Below is a small trained network, with its code and all its weights. Each question gives an input and a target symbol and asks what happens when units are switched off, that is, made to give their printed mean instead of their output.

import numpy as np


def w(rows, s, z=0):
    codes = np.array(rows[::2]) - 128.0
    scale = np.full(codes.shape[1], s)
    scale[-1] = z or s
    return codes * scale


def f(y):
    return y / 2 * (1 + np.tanh(0.7978845608 * (y + 0.044715 * y**3)))


def softmax(a):
    e = np.exp(a - a.max(-1, keepdims=True))
    return e / e.sum(-1, keepdims=True)


def log_softmax(a):
    a = a - a.max(-1, keepdims=True)
    return a - np.log(np.exp(a).sum(-1, keepdims=True))


def net(x, mask):
    ids = ['αδξσψω'.index(c) for c in x.split()]
    T = len(ids)
    res = E[ids] + P[:T]
    q, k, v = (res @ M[0].T for M in (Q, K, V))
    z = softmax(np.where(np.tri(T) > 0, q @ k.T / 4**0.5, -1e9)) @ v
    res = res + np.where(mask[0], z, O[0][:, -1]) @ O[0][:, :-1]
    y = f(res @ A[0][:, :-1].T + A[0][:, -1])
    res = res + np.where(mask[1:13], y, B[0][:, -1]) @ B[0][:, :-1]
    return log_softmax(res[-1] @ U[:, :-1].T + U[:, -1])


Q, K, V, O, A, B = {}, {}, {}, {}, {}, {}
E = w([
[103,118,77,131,176,121,203,111,135,196,130],'α',
[232,87,172,149,86,87,196,93,127,138,185],'δ',
[250,93,162,153,176,139,88,91,60,208,163],'ξ',
[124,155,66,205,76,179,116,133,75,49,136],'σ',
[124,67,78,133,173,165,118,97,86,160,129],'ψ',
[147,72,115,189,123,98,115,117,188,152,91],'ω',
],0.016)
P = w([
[54,193,154,184,176,154,166,7,103,111,242],'0',
[205,130,61,160,125,178,154,57,152,79,47],'1',
[204,125,71,170,128,137,129,70,161,102,51],'2',
[255,95,92,163,135,119,112,59,143,103,85],'3',
[133,130,106,107,73,82,135,181,143,146,111],'4',
[145,127,156,163,117,184,114,160,139,147,119],'5',
[177,122,119,105,98,115,136,155,89,165,154],'6',
[183,161,148,171,105,141,105,162,93,144,142],'7',
[151,130,138,118,69,95,199,125,135,101,159],'8',
[109,83,101,121,102,102,155,143,126,125,142],'9',
[119,85,96,128,74,58,170,161,139,126,148],'10',
[147,98,120,165,146,168,129,149,105,157,122],'11',
[170,108,153,202,124,154,123,150,137,118,127],'12',
[157,128,114,167,112,137,152,148,98,109,146],'13',
],0.0088)
Q[0] = w([
[115,172,188,20,111,91,97,163,168,119,93],'H1',
[212,140,73,253,127,101,169,70,118,147,134],'H1',
[129,190,196,99,74,171,115,143,122,156,122],'H1',
[137,119,99,114,67,156,160,50,173,137,123],'H1',
],0.0077)
K[0] = w([
[230,134,94,88,118,203,149,224,80,130,60],'H1',
[38,183,149,150,214,101,129,91,133,134,215],'H1',
[192,95,93,64,103,88,83,253,178,81,44],'H1',
[96,97,146,199,167,178,156,170,145,156,172],'H1',
],0.0051)
V[0] = w([
[108,255,169,140,85,147,104,168,72,91,221],'H1',
[69,132,74,51,253,200,85,83,35,139,164],'H1',
[136,188,112,133,192,105,100,167,166,185,84],'H1',
[14,203,75,85,120,109,195,131,145,72,141],'H1',
],0.0067)
O[0] = w([
[96,231,103,127,242,160,150,178,127,80,163,150],'H1',
[180,155,240,14,148,212,86,174,84,81,140,225],'H1',
[63,104,216,116,128,105,161,92,1,133,39,74],'H1',
[79,178,134,65,182,75,54,30,181,158,87,1],'H1',
],0.009,0.0065)
A[0] = w([
[66,92,76,253,60,64,145,88,90,248,161,152],'N1',
[175,158,123,143,119,148,212,147,100,67,145,150],'N2',
[167,214,137,69,149,16,94,42,173,189,159,115],'N3',
[151,158,128,121,73,103,56,183,183,108,102,205],'N4',
[126,200,66,115,172,97,100,93,189,97,140,4],'N5',
[71,154,211,66,187,113,191,148,115,164,67,159],'N6',
[178,133,83,109,101,113,156,41,154,113,168,140],'N7',
[116,96,185,204,46,120,192,190,53,193,172,164],'N8',
[115,146,49,113,154,213,32,87,102,99,75,182],'N9',
[88,146,76,219,84,164,141,215,112,150,209,105],'N10',
[161,165,166,57,136,154,127,191,164,116,171,124],'N11',
[159,32,130,140,49,111,170,185,107,116,114,160],'N12',
],0.0058,0.0034)
B[0] = w([
[126,88,171,125,33,195,183,107,65,70,96,176],'N1',
[117,121,171,141,168,57,148,147,111,42,120,220],'N2',
[99,225,153,199,155,146,63,131,146,98,108,143],'N3',
[106,138,254,64,110,186,184,120,120,151,130,141],'N4',
[113,125,131,164,152,197,99,188,144,96,91,142],'N5',
[136,49,181,39,91,55,145,89,151,128,165,125],'N6',
[128,119,68,178,158,112,73,139,158,98,132,147],'N7',
[32,156,116,230,150,126,115,114,71,155,84,254],'N8',
[134,169,172,90,147,72,133,86,196,140,193,152],'N9',
[182,36,142,95,76,51,49,127,104,174,98,207],'N10',
[118,70,126,147,132,138,171,145,97,123,154,183],'N11',
[75,179,91,88,193,166,92,91,96,177,100,238],'N12',
],0.0062,0.012)
U = w([
[182,93,87,168,83,105,122,118,143,139,146,131],'α',
[106,172,124,141,126,139,119,2,82,125,62,164],'δ',
[131,119,194,75,112,87,105,95,109,122,132,118],'ξ',
[81,132,137,173,208,125,105,197,87,95,90,76],'σ',
[156,93,162,110,74,182,173,194,105,128,172,91],'ψ',
[146,173,84,186,105,114,119,196,180,175,217,255],'ω',
],0.0052,0.0016)

Each question gives the input, a string of symbols that net reads in full, and the target symbol t.
The units are the heads (4 rows each of Q, K, V and O) and the neurons (one row each of A and B). Each row of codes is followed by its name. A weight is (code - 128) times the scale printed after its matrix; where a second scale follows, it is the last column's (O, A, B and U).
mask holds one flag per unit, heads first, then neurons. A switched-off unit (its flag False) gives its mean, the last column of its rows in O or B, instead of its output. The means were averaged over made-up inputs and are rounded, as every weight is.
A unit's drop is (log p(t) with every unit on - log p(t) with that unit switched off) / (log p(t) with every unit on - log p(t) with every unit switched off).
The circuit of an input: a set's keep is (log p(t) with only the set's units on - log p(t) with every unit switched off) / (log p(t) with every unit on - log p(t) with every unit switched off). Starting from the 12 units with the biggest drops (on a tie, the unit counted first), units are removed one at a time, each time the one whose removal leaves the highest keep (on an exact tie, the one counted first), for as long as the keep stays at least 0.8.
circuit, biggest first: the units of the circuit, biggest drop first
k most important neurons: the k neurons with the biggest drops, biggest first
drop of u: that unit's drop, to one decimal
input ψ α σ, target ψ: circuit, biggest first -> H1, N8, N12
input α ξ ξ σ ω ω ω ξ σ σ ω, target ξ: circuit, biggest first -> H1, N8
input ω ξ ξ ξ δ ψ ξ ω σ, target δ: circuit, biggest first -> H1, N12, N1
input α ψ α δ σ ω σ δ ω ψ, target ξ: circuit, biggest first -> H1, N8
input σ ξ δ ω ξ ω α ξ δ σ, target ω: circuit, biggest first -> H1, N1, N8
input σ ξ α, target ω: circuit, biggest first -> H1, N8, N9, N12
input ω σ α ξ ξ ξ ω ψ, target δ: circuit, biggest first -> H1, N1, N11
input ω ω ω δ ψ ω ξ α α α, target δ: circuit, biggest first -> H1, N1
input ψ ψ α, target ξ: circuit, biggest first -> H1
input ω ω ψ σ σ σ σ α σ ω α ξ ξ ψ, target δ: 2 most important neurons -> N1, N11
input ξ ω ξ ξ ξ ψ ω δ ψ δ, target σ: circuit, biggest first -> N8, H1, N12, N2
input ω ξ α σ ψ ω δ ξ, target δ: circuit, biggest first -> H1, N8, N1
input ξ δ σ ξ ω ξ σ ξ ξ, target σ: 2 most important neurons -> N8, N2
input δ δ ξ ω ω ω ω ξ ω ξ α ω, target α: circuit, biggest first -> H1, N10
input ω ω σ ξ α σ ω δ ω σ ξ σ σ, target δ: circuit, biggest first -> H1, N1
input δ ω ξ ξ ξ ξ ξ ω ξ δ ω ω ξ, target α: circuit, biggest first -> H1, N10
input α σ ξ δ, target ξ: 3 most important neurons -> N8, N12, N6
input ξ δ ξ ω ξ ξ ξ, target σ: 2 most important neurons -> N8, N12
input δ ψ σ α ω ξ δ σ, target α: most important neuron -> N10
input ψ ξ ξ ω ψ ξ ξ ξ ω ω, target ψ: 2 most important neurons -> N8, N4
input ω ξ δ, target δ: 4 most important neurons -> N12, N1, N10, N11
input δ σ ξ σ ω ξ ξ δ ω σ ω δ δ ω, target α: 2 most important neurons -> N10, N1
input ω α ω ω ψ α σ ξ σ σ δ, target δ: most important neuron -> N12
input α ξ ξ ξ ω σ δ σ σ α, target ξ: 2 most important neurons -> N6, N8
input ω ξ ξ σ δ α α ψ δ ξ, target δ: drop of N12 -> 0.1
input σ σ ψ ω ξ σ δ σ ξ ψ α, target ω: drop of H1 -> 0.9
input ξ ψ σ, target ψ: drop of N5 -> 0.0
input δ δ ω ω ξ ω ξ ω ξ α, target α: drop of N8 -> 0.0
